After every row comes roughly how far along a hidden order it lies, from 0 to 20.
  2  -5   1 -17   2  -3   2  -9  -3  -7  -4   1   2  -1   3   8  -3  -2   1  -5  -1  -7  -4  -8  19   0   8   5  -3   8   2  -3 -10 -12  -2 -11   1   1  44   6   4 => 0
  2  -3   0  -2   0  -3  -6   0   5  -1   3   1   4  -2   0  -5  -4 -10  -4   0  -1  -4  -3  -5  -9  -7   0  12  -4  11  -3  -1  -2  -3   0 -23   5  -2 -28  -5  -8 => 20
  3  -3  -3   2  -8  -3 -11 -10  -2   3  -7   0   8 -11   3  25  -6  -8  -6 -16   0 -11  -9   5  15 -13 -31   5 -13  16   5   1  -3 -17  12 -43  10  -6 -52  40  -7 => 14
  2  -3   1   3   2  -3  -3  -8  -3  -1  -3   1   1  -2   5  -8  -3  -3   0   2  -1  -7  -5   1   9  -2  -3   2  -3   3   3  -3  -9 -14  -3 -33   3  -3 -17  36  -2 => 10
  1  -6  -2  11 -11  -3  -7   0   1  -4  -4   0   7  -8   1   6  -4 -11  -3 -18   1   0  -7  -1  11  -7 -22   5  -9  10   2   7  -1  -7  13 -11   8   1 -22  13  -4 => 10
  2  -2  -2   3  -8  -3 -11   8  -3   4  -5   1   4  -7   2   6  -4 -19   2  -4   0   8  -6   9  14 -11 -26   2 -12  10   2   0  -5  -8   6 -10   8  -5  -3  27  -5 => 10
  2  -3  -1  13  -7  -3  -5   2  -2  -4  -5   0   4  -4   2  -5  -3  -8  -2  -8   1   2  -9   4  13  -5 -22   7 -15   4   2  -3  -5 -12   8  -9   5  -1  -8  19  -3 => 8
 -6  -3   0  -1  -2  -3  -5   3   6  -1   4  -2   2  -3   3 -15  -1  -2   0   0  -1   1   2   4 -13  -5  -5  -4  -7  -9  -2  -1  10   7  -1 -15   5  -3 -10   7  -4 => 9
  2  -8  -1  -3  -4  -3 -11  -3  -9  -2 -13   5   7  -5   7   1  -5 -25   4 -10   2  -6 -15 -11  32  -5  -8   7 -36  16   4  -4 -23 -21   3 -16   5  -1  39  21  -3 => 3
  1  -4   0  -5  -1  -3  -6   7   0   2  -4   1   2  -6   0   6  -4  -7  10 -12  -1   3  -2 -12   5  -5   7   5  -4  12   1   6  -7  -8   1  22   4   4  28   1  -4 => 3
 -2  -1  -1 -13  -2  -4  -9   4   1   9   3   1   3  -9   2  13  -4  -2  -3   3  -2   3   0   4  -8 -12 -11   4 -10  11  -1  -2   4   3  -2 -14   8  -6 -21  17  -7 => 14
  1   0   0  -1  -1  -3  -5   0  -3   0  -4   0   0  -4   3   1  -1   2   2 -12  -1  -2  -4  -1   8  -5  -5  -9  -7   0   3   1  -4  -9   0 -15   5  -2  -2  24  -3 => 0
  2  -4   0   2   1  -2  -5  -1  -1  -3   0   1   2  -3  -2  -7  -3  -5   0   3  -1  -5  -2  -4  -4  -3  -7   5   8   5  -2   0  -4   4  -3 -15   3  -1   2   1  -3 => 20
  2  -4  -1   2  -5  -3  -7   0  -1  -1  -5   1   5  -5   2   4  -2  -7   0  -9   0  -2  -5  -2   9  -7 -10   2  -6  11   2   6  -6 -14   5 -10   6  -1 -14  14  -4 => 10
  7  -4   0 -52  17  -5  -8 -35 -17  -8 -16   1   7  -7  16  36  -5   2  -1 -11  -4 -42 -11 -23  36  -9  29  14 -19  18  10  -8 -30 -56  -3 -63   7  -8 -13  63  -2 => 7
  2 -12   0 -62   8  -4  -9   2 -17   5 -11   2  12 -10  12  17  -1  -1   1   2  -3 -39 -10 -16  13 -10   9   6  -7  16   3  -2 -22 -22  -5 -20   7 -10   8  51   0 => 15
  2   0   0 -16   0  -4 -11   5  -5  13  -3   3   3  -9   2  12  -4   1   1  10  -2   6  -4   8  13 -14 -11   4 -17  17   3  -8 -10   0  -6 -17   9  -8   9  33  -7 => 8
  2  -4   0   1   1  -3  -3  -1  -2  -4  -3   1   2  -2  -2  -6  -3  -9   0   9  -1  -4  -5  -5   7  -3   0  14   3  17  -1   0  -8  -2   0 -15   3  -1   0  -2  -2 => 18
  1  -1   1 -12   5  -3  -6   1  -1   3  -3   2   2   0   3 -22  -3   0   1   3  -2   3  -2  -3   7  -6  10   5 -26   8   1 -10 -10  -9  -7 -28   4  -3  10  16  -4 => 3
  1  -3  -2   3  -9  -4  -9   3  -2   1  -5   1   6  -8   2  16  -5  -8  -2  -9   0   5  -9   4   6 -11 -23   4 -12  13   3   2  -3 -11   9 -13   8  -2 -15  23  -6 => 13
  2  -7  -3  -5  -8  -3  -5 -13  -4 -10 -11  -1   8  -7   4  31  -4  -5  -3 -29   2 -15  -8  -7  20  -5 -15   7  -5  12   8   8  -6 -27  18 -13   6   3 -30  28   2 => 4
